array([[122,  94, 110, 119, 116, 123, 120],
       [101,  89,  89, 124,  94, 126, 125],
       [ 94, 129, 109,  83,  98,  88,  83],
       [ 79,  36,  37, 176,  60, 173, 178],
       [ 78,  55,  48, 157,  63, 155, 158],
       [ 87, 110,  91, 102,  86, 105, 103],
       [ 80,  90,  72, 122,  74, 123, 123],
       [128, 139, 144,  74, 133,  82,  74],
       [ 91,  53,  58, 160,  75, 158, 161],
       [ 84,  94,  78, 118,  79, 120, 119],
       [141, 136, 154,  77, 145,  85,  77]])
Counting starts at 1.
Which number is the entry in row 3 and column 1?
A: 94
Which number is the entry in row 1 and column 2?
A: 94
Which number is the entry directly below the largest entry?
A: 158
Which number is the entry at row 1, column 3?
A: 110
Which number is the centre entry?
A: 102
Which number is the entry just left of 133?
A: 74
The bottom-left entry: 141
Which number is the entry in row 2 and column 2?
A: 89
The entry in the top-right corner -> 120
Which number is the entry at row 2, column 1?
A: 101
Which number is the entry directly above the largest entry?
A: 83
Which number is the entry in the top-left corner?
A: 122
Which number is the entry directly below the centre entry?
A: 122
Which number is the entry just left of the largest entry?
A: 173
Which number is the entry just left of the centre entry?
A: 91
The entry just right of 85: 77
Which number is the entry directly below 72?
A: 144
The entry just left of 75 is 160
The entry directly above 85 is 120
The minimum -> 36
The entry directly above the centre entry -> 157
Which number is the largest entry?
A: 178
Which number is the entry just right of 118?
A: 79
Which number is the entry just left of the smallest entry?
A: 79
Which number is the entry directly below 60?
A: 63
The entry directly above the smallest entry -> 129
